(in the rows, 128 means zero)
Each row has two labels, one from each of two sets.
[131 136 146 113 119 169 130 133 129 157 110  69 114 123 130 123 132  90
 130 113 134 145 115 112 136 105 117 190 150 137 107 139 123 131 123 145
 164 144 109 123 115 133 116 165 132 141 119 113 153 151 122 122 130 139
 124 108 136 134] : hl + hr
[130 129 158 122 106 168 119 155 102 190 113  66  31 106 135 132 112  89
 121 123 137 152 103 107 120  88 128 169 189 131 130 157 125 135 138 147
 168 149  82 117  94 132 121 115 113 124 165 122 156 143 118 123 119 118
 140 123 138 143] : hl + hr
[134 140 114  97 110 188 129 142 112 156 112  89  98 133 119 156 129 108
 133 121 142 151  20 106 104 103 143 165 142 119 115 169 115 135 140 151
 162 141  98 120 115 120  97 157 122 117 135 133 155 163 122 119 115 124
 138 118 156 131] : hl + jp
[131 144 117  96 101 150 133 150 113 142 100  80 111 127 136 158 104 116
 136 133 164 126  35 129 117 101 136 147 143 111 140 168 119 134 133 137
 126 119 125 114 144 118  82 208 131 126 128 143 165 153 121 125 125 132
 124 125 176 134] : Hd + jp
[147 131 151 117 118 167 126 136 104 200 118  22  52 139 148 137 124 114
 125 143 135 140  45 138 125  84 127 132 155 120 142 178 126 144 138 154
 123 138  97 126 106 128 125 161 126 132 160 168 140 133 124 127 122 140
 133 137 160 147] : Hd + hr
[133 132 158 126 112 150 128 128 116 183 131  84  69 125 158 131 113 123
 125 132 131 142  78 137 126  94 119 142 169 127 142 160 128 144 135 135
 153 134 102 118 106 147 119 129 104 140 158 127 133 135 134 122 136 125
 131 130 149 137] : Hd + hr
[140 137 150 113 129 170 126 130 114 160 115  64 112 132 148 148 119 110
 126 132 140 144  73 132 121  98 122 170 150 116 130 168 123 137 131 144
 138 120 114 127 102 128  88 189 114 150 115 139 151 153 121 128 125 124
 127 119 165 132] : Hd + jp
[137 130  95 105 120 168 121 147 115 163 112 116  81 126 124 164 119 109
 141 129 130 146   4 105 120  99 129 161 134 105 133 162 120 132 135 136
 159 136 106 121  86 128 101 170 137 127 125 137 138 150 121 118 114 118
 143 114 140 139] : Hd + jp
[133 134 164 118 107 154 129 136 121 147 124  74  94 126 117  98 125 113
 122 123 144 137 113 122 128 104 134 152 171 148 123 146 114 131 139 153
 151 135  95 125 133 126 113 122 108 119 178 132 140 137 118 130 133 118
 127 123 150 132] : hl + hr
[125 143  96 117 120 171 122 133 152 200 127  92 127 123 158 131 131 123
 127 126 149 180  86 141 129 107 103 118 175 127 119 142 114 145 136 163
 197 144 117 126 120 168 112 159  95 150 112 114 146 131 125 114 135 140
 111 115 168 118] : Hd + hr
[133 129 108 110 127 182 128 125 125 184 106  80 130 132 131 176 102 111
 138 141 136 147  65 115 119 106 128 160 143 104 120 168 121 134 131 139
 116 135  99 120 113 100  91 181 141 133  92 125 150 153 137 119 120 123
 135 107 157 133] : hl + jp
[135 138 107 116 105 153 127 146 127 134 109  92 102 131 132 134 119 124
 134 122 143 134  66 120 132 106 134 124 151 119 142 151 128 132 122 139
 133 128 119 132 126 127  86 162 143 130 131 153 141 143 120 121 125 122
 135 118 158 127] : hl + jp
[142 128 104 118 136 158 131 128 135 170 108  82 122 126 139 151 143 108
 125 132 127 167  63 119 134  98 111 171 137 122 118 154 119 133 130 145
 164 140 112 117 104 130 104 175 128 140  95 133 149 146 127 121 130 127
 126 108 147 142] : hl + jp

Each row has two labels, one from each of two sets.
[129 128 127 129 116 130  96 117 142 143 159 125 125 128 142 124 132 151
 127  96  98 156 128 134 153  94 125 175 112 141 113 125 128  91 125 155
 128 125  90  86 132 108 149 119 112 131 106 144 123 151  96 126 112 104
 130 138 120 104] : Y + L
[105 169 107  70 137 104  76 138 104 174 123  92 129 107 136 131 156 188
 109 121  88 181  86 129 121  79  99 144 145 138 114 161 134 109 175  86
 153 106 111  68 105 138 170 131 155 168 151 121 148 144 108  88 104 142
 160 107 104 169] : E + U
[131 112 135 131 129 103 101 115 116 119 169 127 128 134 128 131 136 112
 115  98 131 129 145 118 134 106 131 161 127 145 125 129 126 128 121 142
 134 131 143 131 156 120 116 140  86 129 115 132 111 135 124 133 123 138
 116 133 126 121] : P + L
[132 145 134 109 123  93  94 130 123 128 121 107 122 119 143 143 139 162
 141 117  91 156 114 120 120  90 117 160 110 118 117 132 130 118 118 147
 159 124 142 117 132 122 136 137 108 148 134 128 146 136 107 112 120 123
 135 120 120 143] : P + L
[148 141 149  92 150 109 116 119  95 132 122 125 127 106 121 132 136 132
 128 124 151 172 117 117 124 116 121 153 151 173 127 171 116 145 149 135
 141 116 148 131 116 127 138 143  96 156 150 105 146 130 123  92 125 153
 120 111 100 168] : R + U
[119 152 123  95 135 109  79 135 117 139 130 109 143 122 144 131 155 149
 112 122 102 161 105 110 120  83  95 144 129 122 124 145 139 116 151 108
 151 118 139 101 127 142 149 143 117 167 135 113 145 130 109 111 115 143
 134 111 124 153] : E + U
[122 124 117 114 128 128 116 114 107 145 155 117 128 127 129 124 135 139
 118 111 133 145 133 135 141 106 127 146 145 145 118 141 124 124 128 136
 132 114 120 105 134 113 132 139 137 145 135 121 121 143 122 110 109 137
 135 126 120 136] : E + W
[126 131 154 114 140 120  99 131 113 147 151 133 127 118 128 132 135 123
 124 106 117 170 115 114 137 102 117 162 130 172 132 157 123 126 159 133
 127 122 128 114 119 124 138 139  72 144 130 123 130 138 110 112 126 134
 123 133 110 133] : Y + U
[116 131 136 123 135 148 147 130 104 159 116 119 121 114 122 133 127 122
 152 116 130 139 121 134 128 135 136 116 148 145 124 172 128 138 137 143
 125 123 144 129 117 110 135 152 125 145 134 103 130 138 127 103 123 147
 149 135 123 142] : T + U
[133 142 122 110 120 100  81 119 131 120 136 102 134 125 153 133 141 170
 130 104  92 159 128 131 130  82 117 179 113 122 108 113 134 100 110 151
 161 118 115  93 140 115 150 124 115 142 135 135 143 144  99 114 107 115
 130 116 123 138] : E + J
[132 128 121 111 128  82  93 122 117 118 151 113 118 122 120 141 143 153
 126 116  98 149 120 121 119  98 132 160 119 134 119 113 119 137 121 128
 155 124 140 218 138 125 121 135 106 139 126 137 130 128 117 119 131 121
 127 124 119 144] : E + L
[145 109 123 117 128  68 112  98 106  94 177 132 111 131 105 124 130 129
 116 141 153 127 137 116 121 117 151 154 135 150 118  97  99 162 122 122
 138 117 142 141 148 132  97 130 124 124 137 144 110 117 145 123 144 131
 103 108 112 144] : R + L
[142 110 152 122 151  72 102 134  85 131 134 125 117 103 112 146 139 113
 128 120 136 151 118 106 103 129 130 161 146 182 135 148 113 159 159 111
 148 139 171 162 127 123 105 145  45 144 131 131 130 118 136 101 152 161
 120 123 108 176] : T + U

Each row has two labels, one from each of two sets.
[141 132 131 132 100 152 123 116  98 128 138 169 134 123 130 124 120 150
 139  75 139 120  90 118  97 118 152 149 117 137 128 145 127 122 133 124
 135 123 132 105 134 114 140 133 104  94 121 111 138 137 141 125 135 159
 127 122 140 140] : K + fq
[151 125 113 108 141 138 119 165 136 123 149  96 127 119 117 131 104 126
 162  81 129  96 115 113 120 139 141 129 140 106 119  93 116 125 142 136
 113 136 144 112 134 112 120 123 118 145 134 125 161 128 141 125 133 134
 120 130 119 162] : K + rh
[141 117 113 143 103 147 137 106 113 127 130 137 157 115 129 107  89 155
 118 143 114  80  90 104 164 122 143 109 120 167 139 127 121 153 124 144
 147 122 116 121 121 119 165 127 111 111  95 103 130 118 141 116 127 126
 119 157 119 179] : K + gn
[145 126 121 125 127 106 135 141 120 138 146 123  94 131 133 111 100 128
 149 119 135  99 105 115 112 110 124 141 139 135 123 143 122 138 122 137
 139 131 132 110 156 131 141 133 127 138  95 120 173 141 128 128 113 139
 125 161 126 139] : X + Rf
[136 120 155 102 130 120 119 122 151 114 145  96 118 149 117 153 150  95
 148 107 123 179 128 128 145 130 118 131 149 125 120 113 121 118 132 143
 129 122 133 133 133 124 125 135 133 123 149 120 115 153 127 144 135 147
 136 147 163 101] : X + Rf
[114 120 122 115 145 110 130 119 122 149 126 114 110 116 132 139  84 130
 105 169 114 120 143 116  78 149 128 136 121 133 147 166 153 158 142 130
 144 148 113 146 168 127 144 113 133 119 119 105 103 133 146 143 128 114
 148 143 153 107] : M + Rf
[146 153 142 131 165 115 117 155 126 134 133 102 127 124  95 119 135 120
 114  96 166 118 120 139 101 135 122 114 148 138 112 123 104 103 102 148
 122 155 120 144 124 126  93 129 126 143 130 138 140 150 143 155 135 127
 136 122 135 104] : X + gn
[148 124 120 118 141 127 124 109 117 113 136  72 131 140 127 132 131 123
 162 138 101 101 105  97 125 132 134 125 133 148 130 119 128 155 152 146
 149 119 119 136 149 147 157 121 144 133 114 118 155 115 129 134 141 133
 116 139 124 150] : K + Rf
